What each symbol does to the items:
z355: ε>z760, ω>z973, ξ>z311, φ>z712, ψ>z52, τ>z418
z295: ε>z415, ω>z218, ξ>z17, φ>z379, ψ>z76, τ>z518
z230: ε>z580, ω>z840, ξ>z844, φ>z20, ψ>z910, τ>z829
z712: ε>z249, ω>z252, ξ>z628, φ>z52, ψ>z777, τ>z355
z418: ε>z805, ω>z221, ξ>z767, φ>z355, ψ>z712, τ>z628
z215: ε>z633, ω>z373, ξ>z866, φ>z705, ψ>z221, τ>z60
z336: ε>z20, ω>z657, ξ>z951, φ>z844, ψ>z711, τ>z294
z373: ε>z866, ω>z230, ξ>z580, φ>z838, ψ>z39, τ>z144
z220: ε>z4, ω>z461, ξ>z295, φ>z429, ψ>z415, τ>z76
z840: ε>z844, ω>z4, ξ>z315, φ>z951, ψ>z43, τ>z78
z973: ε>z311, ω>z444, ξ>z215, φ>z252, ψ>z633, τ>z221
z446: ε>z840, ω>z220, ξ>z4, φ>z657, ψ>z315, τ>z638
z518: ε>z429, ω>z687, ξ>z740, φ>z295, ψ>z379, τ>z431
z805: ε>z71, ω>z767, ξ>z712, φ>z760, ψ>z249, τ>z777
z866: ε>z221, ω>z580, ξ>z39, φ>z380, ψ>z60, τ>z997
z479: ε>z431, ω>z116, ξ>z663, φ>z668, ψ>z461, τ>z218
z35: ε>z243, ω>z366, ξ>z807, φ>z724, ψ>z386, τ>z886
z43: ε>z829, ω>z638, ξ>z78, φ>z294, ψ>z336, τ>z951
z353: ε>z373, ω>z294, ξ>z230, φ>z251, ψ>z580, τ>z910
z60: ε>z252, ω>z144, ξ>z997, φ>z215, ψ>z705, τ>z380
z116: ε>z663, ω>z119, ξ>z35, φ>z995, ψ>z243, τ>z386
z379: ε>z664, ω>z479, ξ>z431, φ>z76, ψ>z220, τ>z295
z386: ε>z822, ω>z164, ξ>z886, φ>z116, ψ>z995, τ>z724
z657: ε>z951, ω>z429, ξ>z945, φ>z315, ψ>z863, τ>z446
z724: ε>z847, ω>z644, ξ>z23, φ>z386, ψ>z116, τ>z35
z252: ε>z628, ω>z997, ξ>z705, φ>z633, ψ>z987, τ>z973
z380: ε>z973, ω>z365, ξ>z444, φ>z60, ψ>z215, τ>z866
z807: ε>z386, ω>z324, ξ>z164, φ>z23, ψ>z886, τ>z796
z638: ε>z78, ω>z76, ξ>z784, φ>z446, ψ>z657, τ>z945
z663: ε>z461, ω>z35, ξ>z243, φ>z687, ψ>z218, τ>z822
z777: ε>z989, ω>z987, ξ>z355, φ>z805, ψ>z760, τ>z52
z995: ε>z687, ω>z796, ξ>z724, φ>z243, ψ>z847, τ>z116
z119: ε>z35, ω>z760, ξ>z366, φ>z796, ψ>z807, τ>z164
z847: ε>z479, ω>z23, ξ>z116, φ>z822, ψ>z663, τ>z243
z366: ε>z807, ω>z52, ξ>z324, φ>z644, ψ>z164, τ>z71
z822: ε>z668, ω>z886, ξ>z995, φ>z663, ψ>z687, τ>z847
z444: ε>z215, ω>z353, ξ>z373, φ>z997, ψ>z866, τ>z39
z633: ε>z418, ω>z866, ξ>z221, φ>z987, ψ>z767, τ>z252
z705: ε>z987, ω>z838, ξ>z380, φ>z221, ψ>z973, τ>z215
z365: ε>z444, ω>z711, ξ>z353, φ>z144, ψ>z373, τ>z580
z218: ε>z17, ω>z386, ξ>z822, φ>z479, ψ>z668, τ>z687
z52: ε>z324, ω>z633, ξ>z418, φ>z777, ψ>z805, τ>z712
z23: ε>z116, ω>z989, ξ>z119, φ>z886, ψ>z35, τ>z807
z644: ε>z23, ω>z777, ξ>z989, φ>z164, ψ>z119, τ>z366
z315: ε>z43, ω>z415, ξ>z638, φ>z863, ψ>z78, τ>z657
z17: ε>z76, ω>z822, ξ>z668, φ>z431, ψ>z518, τ>z740
z945: ε>z863, ω>z379, ξ>z664, φ>z638, ψ>z446, τ>z4
z711: ε>z353, ω>z863, ξ>z294, φ>z829, ψ>z230, τ>z844
z311: ε>z52, ω>z215, ξ>z633, φ>z628, ψ>z418, τ>z767
z767: ε>z712, ω>z60, ξ>z252, φ>z311, ψ>z628, τ>z987
z989: ε>z119, ω>z355, ξ>z760, φ>z71, ψ>z366, τ>z324
z628: ε>z777, ω>z705, ξ>z987, φ>z418, ψ>z355, τ>z311
z429: ε>z945, ω>z740, ξ>z379, φ>z415, ψ>z664, τ>z220
z687: ε>z740, ω>z724, ξ>z847, φ>z218, ψ>z479, τ>z663
z580: ε>z39, ω>z844, ξ>z910, φ>z365, ψ>z144, τ>z251
z664: ε>z446, ω>z431, ξ>z220, φ>z784, ψ>z4, τ>z415
z987: ε>z355, ω>z380, ξ>z973, φ>z767, ψ>z311, τ>z633
z838: ε>z380, ω>z20, ξ>z365, φ>z39, ψ>z444, τ>z373
z76: ε>z784, ω>z668, ξ>z518, φ>z220, ψ>z429, τ>z379
z144: ε>z997, ω>z829, ξ>z251, φ>z373, ψ>z838, τ>z365
z78: ε>z336, ω>z784, ξ>z657, φ>z840, ψ>z951, τ>z863
z39: ε>z60, ω>z910, ξ>z144, φ>z444, ψ>z997, τ>z838
z221: ε>z767, ω>z39, ξ>z60, φ>z973, ψ>z252, τ>z705
z829: ε>z251, ω>z78, ξ>z336, φ>z230, ψ>z20, τ>z711
z760: ε>z366, ω>z311, ξ>z52, φ>z249, ψ>z324, τ>z805
z910: ε>z144, ω>z43, ξ>z829, φ>z353, ψ>z251, τ>z20
z668: ε>z518, ω>z995, ξ>z687, φ>z461, ψ>z740, τ>z479
z844: ε>z910, ω>z315, ξ>z43, φ>z711, ψ>z829, τ>z336
z164: ε>z886, ω>z805, ξ>z71, φ>z119, ψ>z796, τ>z644
z415: ε>z638, ω>z17, ξ>z76, φ>z664, ψ>z784, τ>z429
z243: ε>z218, ω>z807, ξ>z386, φ>z847, ψ>z822, τ>z995
z4: ε>z315, ω>z295, ξ>z415, φ>z945, ψ>z638, τ>z784
z249: ε>z644, ω>z628, ξ>z777, φ>z324, ψ>z989, τ>z760
z431: ε>z220, ω>z663, ξ>z461, φ>z518, ψ>z295, τ>z17
z863: ε>z294, ω>z664, ξ>z446, φ>z78, ψ>z840, τ>z315
z461: ε>z295, ω>z243, ξ>z218, φ>z740, ψ>z17, τ>z668
z796: ε>z724, ω>z249, ξ>z644, φ>z807, ψ>z23, τ>z119
z997: ε>z705, ω>z251, ξ>z838, φ>z866, ψ>z380, τ>z444
z71: ε>z796, ω>z712, ξ>z249, φ>z366, ψ>z644, τ>z989
z784: ε>z657, ω>z518, ξ>z429, φ>z4, ψ>z945, τ>z664
z886: ε>z995, ω>z71, ξ>z796, φ>z35, ψ>z724, τ>z23
z951: ε>z711, ω>z945, ξ>z863, φ>z43, ψ>z294, τ>z840
z740: ε>z379, ω>z847, ξ>z479, φ>z17, ψ>z431, τ>z461
z20: ε>z365, ω>z951, ξ>z711, φ>z910, ψ>z353, τ>z230
z251: ε>z838, ω>z336, ξ>z20, φ>z580, ψ>z365, τ>z353
z324: ε>z164, ω>z418, ξ>z805, φ>z989, ψ>z71, τ>z249
z294: ε>z230, ω>z446, ξ>z840, φ>z336, ψ>z844, τ>z43

The rows follow the links: the fewer symbols apart two items are, the more alike their rows tend to be.

Each row is also shifted at random along 4 hidden directions that mean nothing.

Row, then item:
-797   525  -316  -256   271   233    96  -410  -220     6   318   472   114   107   -63   111  -308   -32   295  -396  -156   117   -61   130  -230  -233   382  -182    49   445  -413   203   152  -255  -319  -665  -152  -269   103   -90  -309  -422  -226
item: z995
 551   392  -312  -471   398  -178   208  -515    92  -197   107   -10  -168    33  -242   283  -325   481  -256     3   147   192  -104  -371  -219     2   351  -151  -487  -194    32   311  -348   -78   -83   165   240  -328  -422   -68  -276    32  -145
item: z668
  -1  -400   495   340  -465   116   394   472   115    81   407  -228  -225  -131  -219   182   476  -505    17  -466   130  -530   554   303  -345   187  -209   254  -159   -32  -268  -491   682    75   -90  -451   221   206    99   133   460  -318   352
item: z844
-682   -25    74  -124    59  -152   359   -55   185  -120   259  -166  -289   -63  -254   355    25   206  -207  -283   220  -227   246  -185  -400   112    36    84  -549  -276    42   -54    33    42    -2   -49   344  -122  -343    49    54   -59    97
item: z4
-1301    -43    280     32   -121   -247    443     15    208    -39    428   -112   -186     56   -247    211    -84   -141    177   -532    348    133     25    -65   -554    110    155   -346   -492     31    138    -52    623   -349    198   -414    228   -176   -249    163      9    -72    329
item: z945
-520  -483   499   445  -443   -13   134   580    47   126   141  -290  -177   -51   -49   -33   309  -503    51    24   115    -9   187   368    11   248  -256   -73   -57   -35    55  -258   502   -99   140   131    80   352   130   195   392   121   480
item: z353
 300  -425   283   372  -392   123  -166   501  -144   147  -187  -242   -25   -43   128  -204   256  -409   -34   348   -53    19    55   299   383   168  -269    67   306   -23    81  -167    85    -1   167   373  -148   462   323   102   316   229   282
item: z866
1233   401  -221   -96   127   265    -5  -379  -118    28    80   455   313    57    40   -91  -151   -71   339  -360  -179    44   -70    85  -221  -280   250   -89   400   444  -392   100   179   -86  -275  -732  -206  -183   147  -106  -208  -395  -309
item: z796
  47   370  -276  -138   185   212  -183  -256  -320    67  -107   361   214   110   119  -143  -309   -50   204   199  -247   430  -362   106   247  -189   260  -306   348   380  -147   295  -180  -297  -128    -7  -295   -63   229   -56  -324    23  -126
item: z644
-1270    226   -182   -366    320   -153    243   -328     31   -158    260     -5   -286    -20   -275    412   -125    331   -236   -167    131    -63     94   -252   -280     40    233     45   -611   -197    -59    113   -190    -32   -154     40    236   -305   -308    -84   -205   -103    -73
item: z379
-521   332  -336  -487   377   -52   212  -446   -98  -130   198   -10  -323   -18  -269   410  -263   346  -313    11    81   133   -22  -206   -99    29   333   -50  -572  -210  -128   281  -403  -167  -202   299   234  -241  -283   -80  -246    21   -32
item: z740
1107   101   169   -80   -81  -271   549  -181   453  -153   453    -5   -51    20  -349   240    56    30   122  -803   372  -211   197  -249  -877    45   223   -75  -448    -8   -27   -90   584   -42    30  -831   325  -265  -439    82    40  -303    61
item: z429
 943   428  -214  -296   191   -66   312  -490    75  -104   333   152   -31    84  -253   230  -296   140    14  -360   180   247  -127  -127  -412   -34   425  -342  -340   108  -176   284   118  -304  -139  -322   145  -303  -259   -36  -249  -171    -9
item: z218
 373   524  -353  -351   322   213   -10  -489  -315    16    82   261    13    85   -93    83  -332   102    14    76  -164   310  -179    48    72  -148   375  -211    61   243  -320   352  -292  -272  -263    60  -128  -147    39   -96  -320  -114  -174
item: z35
-148   228  -283  -418   358  -276   173  -458   277  -249    80   -22  -174   -27  -177   310  -127   581  -246  -200   198  -185    80  -540  -378   -24   163   174  -514  -338   151    93  -353   200    -8   -26   291  -423  -506  -107  -230   -18  -232
item: z295
 961   119  -408  -243   187   390  -389  -103  -567    71  -225    48  -102   -65    73    -6   -92   -19  -309   764  -405    92   -66   192   750   -55     0   191   335    10  -321   282  -733    68  -340   760  -184   229   338  -111   -55   160  -199
item: z760
-115   287  -304   -97   273   241  -373  -234  -328    70  -250   265   211   105   229  -196  -298    26   160   321  -310   348  -332   110   448  -252   168  -193   427   258   -95   280  -319  -170  -102   160  -299   -14   287  -108  -275    66  -215
item: z989
-232   473  -419  -329   398   164  -172  -490  -305    -2   -47   354    78    17    75    31  -345   221    21   137  -246   232  -211    11   155  -263   248  -106   139   211  -251   280  -388  -114  -276     8  -205  -135   117  -152  -324   -56  -301
item: z23
-156   449  -290  -371   186   269   227  -433  -466    23   445   189  -287    23  -340   334  -397  -150   -70   -80   -56   441   -69   266   -39   -33   530  -339  -253   214  -498   424   -44  -536  -351   121    19   -78    76   -19  -249   -92   123
item: z847
 -20  -167   196   -20  -100  -374   358    38   413  -107   187  -282  -203   -24  -278   224    95   150   -97  -300   418   -81   141  -252  -478   229    16  -104  -573  -292   307   -75   254   -11   238   -99   301  -156  -445   117    79    54   245
item: z446
 187  -477   383   195  -346  -206   203   445     0    44    61  -606  -398   -50  -248    99   211  -239  -334   305   265    76    91   174   165   402  -180   -95  -411  -410   249   -95   100  -161   229   809   208   365  -102   186   328   424   622
item: z829
-433   360  -465  -210   360   334  -384  -281  -382    71  -233   343   180    29   210  -102  -196   174    -6   310  -428    77  -138    50   403  -289    95   142   362   260  -317   250  -524    73  -283   124  -277   -58   299  -214  -250  -123  -436
item: z366
 344  -306   477   161  -384  -387   473   305   221    -6   267  -465  -348    37  -375   133    52  -255   -83  -171   487   280    18    66  -337   383    84  -463  -526  -251   294   -31   526  -376   312   198   281   145  -314   226   244   267   681
item: z840
 342   115  -126    85    15   212  -352   -43  -226   138  -264   282   321    57   312  -310  -126  -160   256   220  -278   245  -271   183   355  -197   -16  -177   588   339   -49   131   -94   -84   -73   -76  -381   108   339   -54  -122    13  -142
item: z777
-202   505  -345  -357   418   145    35  -502  -124   -49   164   322    24    56   -63   151  -303   237   110  -220   -81   150  -157  -107  -172  -219   338   -84   -97   202  -296   252  -163  -156  -260  -306   -17  -318   -79  -117  -365  -208  -282
item: z243
 349   328  -224  -400   210   169   404  -326  -117   -97   468   125  -322  -119  -378   534   -34   146  -314  -336    -2  -346   347   -30  -370   -16   260   277  -470  -100  -536   142  -112    49  -463  -186   292  -224  -138   -73  -114  -393  -103
item: z17
-192   476  -515  -299   422   265  -288  -459  -152   -45  -127   477   302     6   229     0  -166   348    73   -15  -383  -210   -55  -166    43  -359   107   348   337   233  -302   125  -453   308  -315  -367  -178  -300   105  -217  -317  -347  -648
item: z807
-519   470  -440  -460   416    46    61  -534   -74  -111   186   292    -6   -29  -109   252  -282   378   -92  -184   -82    20   -39  -230  -151  -203   330    78  -208    70  -188   165  -311   -44  -287  -198    82  -341  -124  -163  -323  -246  -318
item: z663
-347  -386   384   411  -503   289   -52   595  -437   279    88  -178  -105    -7    46  -113   164  -779    88   261  -104   158    89   694   465   172  -157  -145   325   229  -176  -111   394  -278    -6   281  -229   572   496   185   344   118   515
item: z380
 -31  -159   115   280  -211   122  -310   256  -396   217  -248   -47    85    72   193  -349  -118  -447   198   551  -149   639  -392   478   591    57    -3  -494   459   270    99   169    46  -386   188   522  -337   367   435   127    36   338   299
item: z767
-834    11    99   398  -135   109  -381   113   -86   229  -223   355   477   167   442  -534  -195  -371   622   -22  -239   416  -434   311   184  -215   -22  -437   763   633    76   -13   432  -259   177  -497  -517    81   452    33  -110   -35     7
item: z418
  54   499  -317  -348   370  -215   -21  -548  -134   -81   -43   157     4   192  -103   -21  -635   172    74   220   147   902  -629  -140    45   -44   524  -718  -172   165   212   606  -226  -544   143   308  -125  -273  -145   -31  -487   295    41
item: z386

Start here and follow the symbols in turn, left to right. Where do you end up?
Answer with the item's name.
 -14  -433   302   378  -293   -56  -184   478   -39    85  -283  -239    44     2   181  -286   174  -292     0   409    13   148   -92   166   410   123  -323   -81   219   -54   314  -120    59     6   304   471  -143   335   185   154   233   394   307
τ ψ ψ: z60
-598  -474   400   404  -385   -21   -11   527    89   103   -48  -265   -60   -41    69  -179   314  -331    27    72    29   -99   113   244   148   184  -341    39    91   -77   187  -287   323     7   215   146   -34   319   195   177   297   146   325
ω ξ: z294
 179  -115    24  -174    93  -360   247   -41   387  -170    45  -274  -221   -60  -211   267   200   453  -331  -141   307  -350   277  -480  -354   136   -35   265  -618  -534   230   -99  -182   304   117   135   411  -206  -488    -8    96    32   -19
φ ψ ξ ξ: z784
 525  -306    50   253  -202   328  -267   399  -239   133  -213   -10   130  -106   246  -200   315  -296   -61   329  -300  -373   222   258   475   -50  -388   463   538    -8  -181  -281  -156   328  -133   180  -153   344   399   -42   271   -49  -119
ψ ψ φ φ: z311
-402    85   -89  -253   207  -353   260  -191   393  -201   144   -60  -130   -37  -161   251    14   446  -136  -366   273  -261   123  -482  -497    15    69   175  -552  -318   170   -28   -88   199    30  -196   352  -355  -440   -74   -78   -83  -138
ψ τ ξ ε: z4
  29  -225   116   342  -182    42  -412   283    31   155  -380    75   396    66   415  -502    87  -184   311   202  -170    87  -220    58   360   -80  -273   -78   608   212   271  -113    77   115   247   -25  -313   201   275    57    46   146   -97
ξ ψ φ ξ: z705
-504   468  -287  -328   155   402    49  -338  -774   151   347   196  -305    76  -269   273  -496  -366   -45   263  -198   772  -274   597   363   -27   538  -587   -43   371  -500   589   -51  -795  -382   372  -191   130   322    33  -259    22   298
ε ε ε: z740
 421   -11    -6  -238   102  -376   379   -92   394  -245   154  -297  -353   -32  -334   326     4   384  -329  -105   395  -106   115  -422  -380   189    95    27  -703  -473   231    45  -150   102    78   249   391  -197  -554    30   -26   133    83
ω ψ ε: z664
-351   327  -235  -398   315   -13   274  -365   -67  -122   345    -6  -319   -62  -312   483  -131   300  -320  -105    62   -72   195  -169  -206    18   298    83  -573  -167  -245   184  -271   -57  -258    88   301  -236  -244   -77  -164  -156   -73
ε ε φ: z945
 -82  -330   463   153  -394  -130   427   405   -76    22   333  -532  -559  -109  -417   322   177  -439  -290    38   329   166   212   332   -34   399    29  -267  -584  -279    34   -38   374  -348   112   529   317   312   -89   187   333   265   730
ε ξ ξ φ: z43
-493  -163   113   408  -135    89  -431   232     0   119  -391   215   483    66   471  -517    62  -171   395    41  -250   -71  -203   104   292  -192  -296    40   721   289   158  -217   146   149   178  -279  -391   107   377     1    10   -27  -170
φ ε τ: z418
 527   -70   -98   101   -47   258  -379   112  -304   104  -342    55   128    12   289  -280    26  -115   -40   554  -348    40   -57   215   571  -107  -170   167   553   116   -78    37  -332   114   -98   367  -253   260   370   -25    54   107  -121
φ τ ε τ: z52
-1081    501   -387   -354    397    174    -34   -499   -429     -4    173    239   -110     67   -126    220   -486    132    -11    145   -153    531   -263    105    180   -119    405   -358   -141    249   -235    459   -298   -445   -251    218   -103   -146     86    -53   -413     12    -51
ξ ξ τ: z796
 152   331  -379   -58   286   155  -436  -321    21   -13  -350   500   505    35   426  -328  -124   298   311   -67  -355  -155  -181  -249    98  -433   -19   218   599   300   -78    30  -310   272  -103  -527  -268  -267   162  -231  -321  -270  -643
ψ ω ξ φ: z712
1000   375  -292  -153   265  -123  -211  -407    19   -34  -280   287   389   209   187  -315  -407   182   285    85    -3   572  -554  -186    52  -260   288  -462   352   304   199   327  -128  -187   136  -160  -233  -240   -26   -50  -338   175  -268
ε ω φ: z366
